Below are the code and all the weights of a small trained network. Each question names an input and a target symbol and asks about switching units off, where a switched-off unit gives its printed mean instead of its output.

import numpy as np


def w(rows, s, z=0):
    codes = np.array(rows[::2]) - 128.0
    scale = np.full(codes.shape[1], s)
    scale[-1] = z or s
    return codes * scale


def norm(h):
    return h / np.sqrt((h * h).mean(-1, keepdims=True) + 1e-5)


def f(y):
    return y / 2 * (1 + np.tanh(0.7978845608 * (y + 0.044715 * y**3)))


def softmax(a):
    e = np.exp(a - a.max(-1, keepdims=True))
    return e / e.sum(-1, keepdims=True)


def log_softmax(a):
    a = a - a.max(-1, keepdims=True)
    return a - np.log(np.exp(a).sum(-1, keepdims=True))


def net(x, mask):
    ids = ['εζθλξσφψω'.index(c) for c in x.split()]
    T = len(ids)
    res = E[ids] + P[:T]
    u = 0
    for l in range(2):
        r = norm(res)
        for j in range(2):
            rows = slice(3 * j, 3 * j + 3)
            q, k, v = (r @ M[l][rows].T for M in (Q, K, V))
            z = softmax(np.where(np.tri(T) > 0, q @ k.T / 3**0.5, -1e9)) @ v
            o = O[l][rows]
            res = res + np.where(mask[u + j], z, o[:, -1]) @ o[:, :-1]
        u += 2
        y = f(norm(res) @ A[l][:, :-1].T + A[l][:, -1])
        res = res + np.where(mask[u : u + 4], y, B[l][:, -1]) @ B[l][:, :-1]
        u += 4
    return log_softmax(norm(res)[-1] @ U[:, :-1].T + U[:, -1])


Q, K, V, O, A, B = {}, {}, {}, {}, {}, {}
E = w([
[125,121,143,171],'ε',
[89,64,105,164],'ζ',
[160,148,138,125],'θ',
[120,139,123,169],'λ',
[74,98,129,119],'ξ',
[129,146,137,166],'σ',
[90,136,119,108],'φ',
[99,140,113,4],'ψ',
[116,134,114,168],'ω',
],0.026)
P = w([
[135,65,112,162],'0',
[43,170,254,176],'1',
[19,120,101,128],'2',
[193,36,77,93],'3',
[102,168,211,125],'4',
[35,137,79,91],'5',
[207,41,65,94],'6',
[146,124,185,156],'7',
[51,150,56,61],'8',
[241,45,40,79],'9',
[184,116,181,193],'10',
],0.0093)
Q[0] = w([
[93,12,133,87],'L0H0',
[231,42,150,232],'L0H0',
[178,215,104,103],'L0H0',
[212,132,214,108],'L0H1',
[75,254,143,98],'L0H1',
[61,135,59,151],'L0H1',
],0.0082)
K[0] = w([
[106,123,85,135],'L0H0',
[89,82,95,131],'L0H0',
[136,181,47,32],'L0H0',
[2,129,101,93],'L0H1',
[136,191,75,116],'L0H1',
[30,80,168,174],'L0H1',
],0.009)
V[0] = w([
[2,140,54,250],'L0H0',
[214,172,71,75],'L0H0',
[230,121,66,55],'L0H0',
[120,152,174,136],'L0H1',
[109,198,26,98],'L0H1',
[52,221,145,140],'L0H1',
],0.0071)
O[0] = w([
[177,154,138,135,254],'L0H0',
[61,2,165,160,36],'L0H0',
[119,207,134,233,31],'L0H0',
[135,155,124,67,131],'L0H1',
[14,64,210,180,95],'L0H1',
[52,117,97,167,146],'L0H1',
],0.0068,0.0086)
A[0] = w([
[122,253,247,111,253],'L0N0',
[39,181,24,163,189],'L0N1',
[114,203,134,17,161],'L0N2',
[196,254,99,117,174],'L0N3',
],0.01,0.0024)
B[0] = w([
[85,219,32,143,212],'L0N0',
[91,70,147,2,192],'L0N1',
[121,83,108,250,254],'L0N2',
[82,47,100,99,252],'L0N3',
],0.0095,0.0072)
Q[1] = w([
[112,72,228,234],'L1H0',
[18,72,109,129],'L1H0',
[38,205,120,254],'L1H0',
[31,114,109,184],'L1H1',
[218,165,57,135],'L1H1',
[113,205,149,203],'L1H1',
],0.0081)
K[1] = w([
[74,138,66,104],'L1H0',
[116,100,105,7],'L1H0',
[194,128,201,77],'L1H0',
[149,194,70,148],'L1H1',
[69,108,141,188],'L1H1',
[154,117,158,94],'L1H1',
],0.012)
V[1] = w([
[98,200,179,177],'L1H0',
[123,216,7,40],'L1H0',
[118,139,147,12],'L1H0',
[156,138,68,1],'L1H1',
[116,130,89,156],'L1H1',
[225,78,140,139],'L1H1',
],0.0089)
O[1] = w([
[24,86,120,81,2],'L1H0',
[192,195,109,72,203],'L1H0',
[183,137,171,120,132],'L1H0',
[194,230,126,133,168],'L1H1',
[52,131,254,124,185],'L1H1',
[78,130,162,40,76],'L1H1',
],0.0081,0.0077)
A[1] = w([
[121,99,125,112,2],'L1N0',
[128,107,84,123,16],'L1N1',
[9,138,102,168,174],'L1N2',
[37,115,149,65,51],'L1N3',
],0.013,0.0013)
B[1] = w([
[113,13,126,86,137],'L1N0',
[2,89,202,115,234],'L1N1',
[177,239,41,175,254],'L1N2',
[151,168,220,140,221],'L1N3',
],0.0088,0.0025)
U = w([
[32,2,61,135,100],'ε',
[175,147,140,168,138],'ζ',
[128,165,197,51,125],'θ',
[105,87,136,149,112],'λ',
[120,82,173,122,91],'ξ',
[105,161,101,190,182],'σ',
[103,199,72,140,219],'φ',
[94,165,116,47,97],'ψ',
[139,68,136,99,1],'ω',
],0.014,0.0048)

Each question gives the input, a string of symbols that net reads in full, and the target symbol t.
The units are the heads (3 rows each of Q, K, V and O) and the neurons (one row each of A and B). Each row of codes is followed by its name. A weight is (code - 128) times the scale printed after its matrix; where a second scale follows, it is the last column's (O, A, B and U).
mask holds one flag per unit, layer by layer, with each layer's heads first. A switched-off unit (its flag False) gives its mean, the last column of its rows in O or B, instead of its output. The means were averaged over made-up inputs and are rounded, as every weight is.
A unit's drop is (log p(t) with every unit on - log p(t) with that unit switched off) / (log p(t) with every unit on - log p(t) with every unit switched off).
The circuit of an input: a set's keep is (log p(t) with only the set's units on - log p(t) with every unit switched off) / (log p(t) with every unit on - log p(t) with every unit switched off). Starting from all 12 units, units are removed one at a time, each time the one whose removal leaves the highest keep (on an exact tie, the one counted first), for as long as the keep stays at least 0.8.
units of the circuit, in order: the units of the circuit, biggest drop first
top k neurons: the k neurons with the biggest drops, biggest first
k most important neurons of layer l: the k neurons of layer l with the biggest drops, biggest first
which heads matter: for each layer, one digit per head in row order, 1 if its drop is at least 0.15 and else 0, layers parted by /
input ξ ψ ξ ξ ε ξ ξ θ ξ, target θ: 3 most important neurons of layer 0 -> L0N1, L0N3, L0N0
input σ θ ζ ξ ω ψ ω λ ζ, target ψ: 3 most important neurons of layer 0 -> L0N2, L0N1, L0N3
input ξ ξ σ ω ζ, target φ: units of the circuit, in order -> L0N2
input ξ ξ ψ φ ω σ, target ψ: 2 most important neurons of layer 0 -> L0N1, L0N0
input θ ξ θ, target θ: units of the circuit, in order -> L0H0, L0N1, L1N3
input λ ξ ξ ξ ζ ζ ξ ψ, target φ: units of the circuit, in order -> L0N2, L0N1
input ξ ξ ω ξ σ θ σ ξ λ, target θ: which heads matter -> 10 / 00
input ω ξ ε λ ξ ξ ε, target ε: units of the circuit, in order -> L1H0, L0N2, L0N3, L1H1
input ξ θ ζ σ ε, target φ: which heads matter -> 00 / 00
input ξ φ λ φ ξ ζ ζ ξ, target ζ: which heads matter -> 00 / 10
input ω ξ ψ ζ σ σ, target ε: 2 most important neurons of layer 0 -> L0N1, L0N3
input φ ξ ξ ξ ξ ξ σ, target ε: which heads matter -> 00 / 10
input φ ω ξ ω ε λ φ φ ω, target ε: which heads matter -> 00 / 00
input ξ θ ζ, target θ: units of the circuit, in order -> L0N2, L0N1, L1N3
input λ ξ ε ξ σ φ, target ε: which heads matter -> 00 / 10
input ε ψ ε ω ξ σ ψ, target ε: which heads matter -> 00 / 00
input ω ξ ξ θ ξ ζ, target θ: units of the circuit, in order -> L0N1, L0N2, L1N3
input ε ξ ω ξ ω ε, target ε: units of the circuit, in order -> L0N3
input ω ξ θ ξ λ ξ φ φ σ, target θ: which heads matter -> 11 / 00
input φ ω ε ξ, target ζ: units of the circuit, in order -> L0N3, L0N0
input ξ ψ θ ζ θ ω, target θ: units of the circuit, in order -> L0N1, L1N3
input ω ω φ φ, target ζ: top 4 neurons -> L0N2, L0N3, L0N1, L0N0
input θ φ ζ φ ζ ξ, target θ: most important neuron of layer 0 -> L0N1
input ξ ω φ ω ξ, target σ: top 2 neurons -> L0N2, L0N0
input ω θ φ ξ ξ ξ λ, target ε: which heads matter -> 00 / 10
input ω σ ε φ ω φ ξ θ φ, target θ: units of the circuit, in order -> L0N1, L1N3, L0N0
input ω θ λ, target θ: units of the circuit, in order -> L0N1, L1N3
